[100 = 0]

[102, 109, 80, 98, 103, 98, 103, 109, 96, 93, 90, 71, 102, 98, 86, 136, 91, 122, 106, 96, 102, 96, 108, 112, 111, 121, 90, 94, 84, 105, 91, 100, 103, 107, 105, 94, 99, 95, 109, 108, 103, 34, 98, 96, 106, 97, 83, 88, 100, 86, 108, 110, 94, 115, 107, 96, 103, 95] : R/[25]
[96, 112, 70, 100, 110, 141, 99, 99, 96, 90, 85, 70, 101, 104, 99, 144, 99, 123, 102, 87, 101, 91, 116, 98, 106, 108, 89, 93, 87, 97, 89, 98, 120, 114, 101, 97, 94, 99, 111, 90, 102, 61, 93, 101, 107, 101, 90, 94, 85, 93, 103, 97, 84, 97, 118, 94, 98, 87] : R/[30]
[102, 111, 84, 100, 97, 125, 97, 108, 111, 99, 78, 77, 101, 99, 96, 140, 95, 120, 103, 93, 105, 98, 131, 103, 103, 123, 81, 91, 98, 101, 89, 96, 103, 103, 100, 96, 98, 97, 112, 86, 101, 98, 97, 98, 105, 95, 91, 93, 98, 96, 106, 86, 92, 109, 122, 103, 100, 87] : R/[25]
[102, 103, 98, 96, 104, 94, 97, 87, 108, 95, 90, 86, 103, 106, 100, 110, 105, 110, 101, 85, 98, 100, 89, 107, 85, 117, 94, 101, 101, 99, 91, 100, 92, 107, 96, 108, 106, 102, 101, 87, 97, 133, 95, 95, 83, 108, 108, 76, 94, 95, 103, 90, 108, 87, 118, 115, 102, 93] : K/[15]
[109, 103, 97, 95, 90, 103, 102, 97, 121, 110, 81, 101, 105, 104, 95, 95, 107, 119, 97, 92, 101, 103, 106, 121, 80, 132, 94, 97, 107, 104, 94, 97, 90, 100, 95, 99, 100, 103, 104, 76, 100, 166, 92, 92, 76, 101, 142, 80, 82, 107, 101, 93, 108, 107, 122, 113, 96, 95] : K/[19]
[102, 93, 102, 96, 97, 97, 100, 87, 107, 101, 93, 97, 103, 114, 93, 96, 104, 112, 99, 86, 102, 99, 91, 110, 81, 117, 103, 101, 109, 99, 92, 98, 94, 102, 93, 102, 107, 103, 102, 79, 97, 166, 93, 99, 78, 104, 125, 81, 87, 100, 97, 93, 103, 97, 118, 102, 95, 97] : K/[15]
[95, 102, 89, 105, 102, 99, 99, 98, 92, 91, 98, 73, 101, 107, 103, 119, 99, 100, 108, 87, 98, 97, 104, 93, 108, 103, 95, 97, 88, 99, 97, 97, 101, 97, 100, 102, 101, 97, 98, 105, 101, 67, 101, 103, 99, 103, 83, 99, 98, 87, 98, 96, 92, 89, 105, 99, 103, 97] : R/[30]
[99, 113, 78, 101, 104, 132, 100, 104, 106, 94, 89, 79, 102, 99, 96, 141, 98, 114, 106, 94, 100, 94, 115, 100, 112, 119, 89, 93, 90, 101, 92, 100, 116, 103, 99, 99, 97, 97, 105, 89, 101, 81, 95, 104, 115, 99, 107, 100, 95, 96, 104, 80, 99, 99, 111, 100, 96, 98] : R/[25]
[103, 111, 82, 102, 106, 134, 98, 109, 98, 86, 83, 69, 100, 96, 105, 151, 88, 110, 108, 93, 100, 94, 129, 96, 116, 102, 80, 93, 89, 98, 89, 94, 113, 94, 107, 96, 97, 99, 106, 98, 98, 34, 102, 104, 116, 97, 73, 105, 100, 92, 107, 85, 88, 96, 111, 96, 99, 88] : R/[23]
[96, 113, 73, 106, 116, 155, 94, 98, 98, 83, 84, 74, 100, 105, 106, 150, 97, 123, 108, 92, 100, 90, 117, 100, 108, 108, 83, 94, 91, 99, 90, 96, 132, 113, 100, 100, 97, 95, 102, 87, 100, 34, 99, 101, 113, 100, 97, 103, 91, 99, 107, 84, 81, 88, 107, 85, 93, 83] : R/[30]
[101, 117, 90, 98, 105, 104, 102, 116, 94, 89, 82, 75, 100, 87, 104, 148, 81, 109, 104, 100, 101, 98, 137, 92, 121, 101, 70, 92, 87, 103, 90, 96, 102, 99, 111, 95, 98, 98, 109, 118, 95, 34, 105, 102, 111, 95, 52, 101, 114, 95, 111, 89, 95, 102, 110, 97, 102, 94] : R/[23]
[105, 116, 91, 99, 104, 105, 99, 110, 91, 90, 101, 79, 99, 89, 89, 144, 86, 106, 106, 101, 101, 96, 122, 93, 116, 99, 84, 95, 96, 101, 92, 98, 101, 105, 106, 94, 96, 96, 105, 109, 102, 34, 97, 102, 116, 94, 53, 98, 111, 98, 110, 89, 89, 110, 114, 98, 103, 97] : R/[23]
[101, 103, 102, 94, 90, 99, 100, 97, 130, 119, 87, 91, 102, 112, 93, 106, 121, 104, 104, 96, 98, 96, 101, 120, 91, 150, 95, 99, 108, 100, 92, 101, 108, 98, 85, 112, 104, 97, 89, 65, 98, 153, 106, 95, 87, 101, 158, 83, 109, 101, 92, 94, 117, 91, 111, 102, 100, 108] : K/[32]
[103, 102, 94, 90, 96, 92, 99, 93, 121, 102, 80, 80, 107, 115, 95, 112, 112, 117, 101, 81, 99, 97, 100, 107, 88, 142, 88, 96, 103, 102, 87, 99, 96, 100, 92, 105, 106, 97, 100, 72, 97, 138, 97, 94, 77, 108, 146, 73, 91, 93, 99, 96, 116, 95, 122, 112, 96, 96] : K/[15]
[99, 104, 90, 99, 100, 106, 97, 100, 91, 87, 84, 78, 95, 105, 105, 138, 90, 116, 103, 88, 99, 95, 123, 99, 106, 96, 84, 97, 94, 100, 94, 98, 101, 100, 104, 92, 103, 100, 108, 108, 97, 56, 97, 102, 102, 100, 62, 93, 98, 96, 103, 87, 86, 95, 115, 98, 98, 90] : R/[23]
[96, 103, 85, 103, 103, 98, 92, 97, 92, 80, 84, 66, 102, 115, 102, 145, 91, 117, 103, 68, 102, 92, 119, 95, 104, 104, 82, 96, 90, 101, 86, 95, 101, 101, 100, 97, 103, 94, 104, 93, 97, 87, 98, 105, 95, 105, 88, 93, 87, 89, 107, 87, 86, 86, 118, 99, 92, 88] : R/[30]
[105, 105, 85, 94, 99, 134, 96, 97, 131, 117, 86, 98, 101, 103, 98, 109, 119, 116, 104, 90, 96, 98, 103, 116, 83, 143, 99, 98, 105, 99, 93, 100, 113, 101, 92, 101, 102, 101, 98, 62, 99, 166, 97, 96, 85, 103, 166, 84, 90, 102, 99, 92, 108, 90, 114, 104, 94, 99] : K/[32]
[104, 104, 91, 94, 107, 90, 95, 94, 111, 96, 95, 85, 103, 100, 95, 105, 97, 109, 100, 86, 101, 98, 89, 102, 84, 116, 101, 101, 98, 102, 91, 98, 80, 99, 101, 98, 102, 104, 107, 84, 97, 166, 92, 91, 87, 105, 111, 80, 85, 94, 103, 90, 107, 99, 121, 122, 97, 90] : K/[15]
[96, 108, 78, 100, 109, 118, 101, 102, 91, 87, 95, 78, 101, 101, 95, 133, 94, 116, 104, 84, 106, 94, 110, 99, 108, 100, 90, 93, 90, 100, 94, 98, 115, 114, 103, 96, 92, 97, 110, 99, 100, 34, 98, 99, 109, 102, 72, 93, 96, 94, 105, 95, 88, 104, 114, 92, 104, 86] : R/[25]

[101, 90, 126, 97, 117, 140, 117, 110, 91, 98, 113, 107, 98, 97, 99, 105, 116, 102, 100, 71, 92, 79, 109, 95, 102, 101, 85, 112, 101, 99, 85, 91, 110, 90, 98, 101, 110, 86, 86, 109, 88, 99, 116, 114, 115, 71, 107, 103, 82, 100, 83, 94, 114, 103, 86, 90, 95, 107] : RF/Fr
[125, 101, 112, 87, 100, 99, 107, 82, 84, 97, 108, 126, 83, 114, 118, 125, 75, 101, 93, 39, 76, 86, 87, 77, 83, 122, 100, 106, 116, 83, 101, 89, 92, 90, 94, 103, 84, 80, 79, 87, 87, 83, 122, 98, 112, 113, 89, 93, 95, 123, 92, 106, 88, 94, 85, 80, 105, 108] : RR/HN
[110, 96, 101, 91, 91, 100, 111, 90, 103, 102, 98, 90, 81, 111, 109, 95, 123, 98, 105, 88, 112, 121, 97, 56, 103, 107, 94, 112, 99, 115, 105, 88, 98, 93, 103, 101, 105, 125, 101, 105, 88, 102, 92, 111, 106, 96, 111, 94, 103, 97, 109, 116, 119, 94, 88, 95, 86, 117] : Dj/Fd
[127, 107, 109, 88, 98, 99, 86, 98, 107, 109, 110, 102, 41, 110, 107, 101, 99, 90, 100, 69, 88, 76, 101, 54, 90, 122, 89, 99, 92, 117, 100, 103, 101, 76, 87, 112, 103, 113, 110, 101, 77, 97, 120, 99, 112, 84, 123, 109, 83, 117, 84, 96, 128, 92, 78, 77, 97, 103] : Dj/Zq
[131, 97, 107, 74, 92, 119, 100, 85, 99, 106, 100, 120, 87, 121, 103, 106, 58, 114, 105, 66, 86, 92, 80, 91, 78, 109, 103, 112, 73, 103, 113, 94, 73, 93, 89, 101, 87, 92, 80, 109, 105, 93, 113, 84, 112, 101, 86, 86, 101, 129, 110, 119, 99, 126, 91, 104, 109, 100] : RR/FQ
[95, 102, 107, 80, 81, 93, 110, 101, 108, 103, 116, 106, 95, 111, 114, 91, 113, 92, 119, 68, 87, 107, 102, 59, 95, 119, 95, 111, 94, 114, 92, 92, 100, 91, 80, 102, 112, 106, 117, 106, 81, 99, 98, 113, 108, 94, 104, 115, 90, 88, 112, 64, 117, 99, 91, 71, 97, 117] : Dj/Zq
[122, 90, 104, 99, 104, 96, 120, 88, 75, 123, 106, 98, 85, 108, 115, 102, 115, 96, 99, 54, 70, 110, 110, 47, 88, 112, 93, 96, 99, 96, 116, 106, 102, 70, 96, 115, 97, 116, 99, 101, 83, 103, 115, 109, 114, 71, 115, 102, 91, 108, 93, 86, 152, 94, 83, 97, 92, 127] : Dj/Zq
[83, 84, 127, 55, 121, 167, 105, 98, 82, 106, 114, 125, 82, 123, 116, 102, 156, 103, 109, 57, 84, 121, 117, 71, 85, 96, 80, 136, 96, 98, 88, 83, 90, 85, 105, 102, 102, 88, 81, 107, 91, 106, 106, 121, 113, 74, 94, 96, 93, 92, 77, 91, 112, 122, 89, 85, 106, 117] : RF/Jb
[105, 95, 115, 85, 93, 100, 105, 94, 91, 100, 110, 94, 79, 98, 118, 97, 129, 94, 113, 76, 102, 104, 90, 63, 102, 118, 91, 114, 101, 110, 116, 89, 100, 86, 103, 110, 94, 104, 107, 100, 84, 98, 92, 108, 109, 82, 106, 103, 90, 100, 99, 100, 116, 104, 79, 103, 88, 113] : Dj/Fd
[132, 94, 114, 92, 101, 82, 130, 89, 92, 90, 108, 139, 85, 106, 113, 111, 95, 91, 80, 37, 72, 92, 99, 53, 73, 108, 101, 109, 79, 98, 104, 97, 93, 79, 96, 100, 87, 93, 80, 98, 102, 86, 120, 104, 141, 86, 106, 91, 123, 101, 98, 106, 114, 91, 70, 95, 97, 114] : RR/NJ
[150, 99, 115, 81, 123, 114, 110, 94, 78, 107, 112, 129, 81, 114, 114, 59, 106, 98, 103, 31, 59, 83, 95, 69, 78, 115, 92, 103, 94, 105, 87, 106, 91, 87, 114, 103, 86, 88, 76, 94, 97, 88, 128, 94, 103, 108, 100, 85, 87, 112, 103, 101, 109, 114, 100, 67, 109, 130] : RR/NJ
[95, 100, 107, 97, 115, 128, 106, 99, 100, 99, 100, 113, 90, 90, 130, 102, 141, 105, 92, 92, 94, 108, 115, 86, 102, 112, 78, 122, 101, 106, 82, 95, 89, 108, 103, 107, 108, 95, 110, 87, 69, 107, 82, 122, 108, 89, 107, 104, 88, 87, 83, 94, 95, 77, 71, 77, 86, 87] : RF/Jb
[72, 78, 122, 96, 124, 140, 104, 90, 87, 93, 116, 116, 85, 95, 116, 90, 145, 103, 113, 72, 111, 86, 124, 79, 107, 98, 79, 124, 110, 106, 95, 90, 83, 90, 111, 95, 107, 83, 94, 105, 82, 107, 98, 116, 103, 87, 94, 113, 95, 75, 99, 96, 100, 103, 78, 84, 95, 100] : RF/Jb
[87, 94, 132, 112, 111, 148, 105, 109, 90, 90, 96, 123, 98, 101, 109, 103, 142, 99, 97, 81, 101, 110, 128, 60, 97, 102, 89, 124, 99, 92, 91, 80, 88, 75, 99, 111, 115, 111, 94, 110, 88, 130, 109, 114, 107, 95, 153, 106, 98, 98, 88, 107, 119, 106, 86, 84, 87, 92] : RF/Fr
[120, 75, 113, 167, 101, 110, 99, 84, 100, 101, 124, 115, 72, 124, 110, 106, 93, 83, 105, 45, 64, 98, 93, 83, 79, 108, 97, 106, 93, 101, 101, 96, 94, 60, 101, 114, 88, 91, 76, 100, 116, 88, 112, 107, 109, 95, 90, 92, 85, 112, 95, 104, 103, 98, 84, 88, 156, 102] : RR/HN
[136, 77, 105, 80, 100, 106, 107, 86, 95, 109, 121, 110, 76, 121, 106, 130, 76, 94, 103, 57, 65, 117, 106, 67, 80, 105, 94, 94, 89, 96, 94, 80, 73, 89, 99, 81, 94, 90, 78, 104, 110, 92, 111, 97, 115, 79, 94, 108, 98, 108, 80, 98, 102, 98, 91, 90, 131, 99] : RR/FQ
[87, 79, 113, 83, 123, 148, 97, 99, 90, 111, 99, 140, 73, 104, 125, 100, 144, 103, 102, 58, 84, 106, 114, 59, 89, 145, 91, 130, 98, 116, 86, 97, 88, 69, 99, 111, 109, 95, 96, 99, 83, 100, 108, 101, 94, 95, 93, 97, 99, 105, 85, 91, 106, 109, 91, 86, 99, 118] : RF/Fr
[101, 103, 103, 72, 115, 139, 105, 103, 87, 100, 101, 139, 69, 113, 110, 100, 126, 109, 97, 63, 81, 97, 103, 68, 76, 92, 83, 121, 109, 106, 90, 89, 95, 96, 98, 94, 96, 94, 75, 92, 83, 98, 121, 110, 112, 75, 105, 106, 93, 97, 84, 93, 115, 100, 75, 90, 106, 117] : RF/Gb
[104, 94, 109, 105, 93, 110, 97, 98, 87, 91, 113, 114, 81, 112, 126, 98, 98, 99, 114, 53, 86, 93, 86, 80, 114, 106, 104, 102, 101, 100, 115, 102, 86, 88, 86, 101, 95, 88, 84, 101, 97, 78, 121, 97, 115, 98, 91, 96, 118, 108, 107, 105, 109, 91, 95, 112, 100, 106] : RR/FQ
[144, 91, 119, 91, 103, 111, 115, 79, 85, 108, 114, 96, 47, 106, 121, 123, 86, 101, 103, 48, 79, 97, 104, 81, 96, 113, 98, 98, 114, 97, 102, 91, 102, 92, 110, 110, 90, 100, 75, 101, 104, 85, 121, 114, 115, 85, 103, 82, 93, 121, 99, 104, 114, 96, 89, 82, 102, 109] : RR/HN
[88, 93, 118, 101, 114, 99, 118, 104, 85, 110, 107, 96, 86, 105, 124, 91, 147, 91, 96, 72, 103, 106, 104, 61, 91, 103, 79, 98, 103, 94, 100, 97, 99, 98, 101, 110, 119, 100, 117, 103, 72, 110, 85, 107, 107, 66, 116, 127, 87, 64, 89, 106, 116, 112, 92, 100, 77, 113] : Dj/Fd
[85, 99, 122, 71, 100, 157, 105, 108, 98, 108, 91, 121, 84, 114, 119, 96, 136, 96, 108, 71, 93, 95, 102, 64, 91, 93, 81, 131, 107, 101, 81, 95, 91, 78, 92, 88, 119, 102, 105, 94, 82, 117, 113, 111, 107, 65, 88, 106, 89, 95, 74, 87, 109, 110, 67, 86, 123, 122] : RF/Gb
[96, 86, 111, 85, 113, 130, 107, 95, 97, 113, 100, 116, 92, 116, 107, 106, 141, 103, 99, 97, 99, 118, 120, 74, 89, 108, 91, 102, 89, 115, 89, 90, 102, 80, 102, 99, 121, 109, 101, 100, 97, 110, 109, 114, 90, 90, 111, 103, 77, 110, 85, 82, 118, 93, 101, 88, 104, 106] : RF/Fr
[112, 92, 104, 87, 101, 98, 109, 92, 97, 104, 106, 96, 97, 108, 109, 94, 120, 124, 118, 75, 101, 109, 112, 54, 87, 109, 90, 104, 91, 103, 93, 89, 103, 89, 95, 104, 93, 112, 108, 88, 89, 113, 102, 110, 106, 78, 110, 104, 95, 102, 105, 94, 119, 107, 86, 87, 99, 115] : Dj/Zq
[94, 86, 121, 85, 117, 147, 111, 90, 91, 92, 109, 127, 78, 114, 113, 98, 144, 101, 107, 69, 83, 100, 116, 60, 93, 106, 87, 117, 49, 94, 95, 100, 88, 87, 101, 109, 109, 96, 86, 95, 75, 99, 108, 111, 102, 84, 100, 103, 90, 107, 79, 86, 114, 101, 77, 82, 97, 111] : RF/Gb
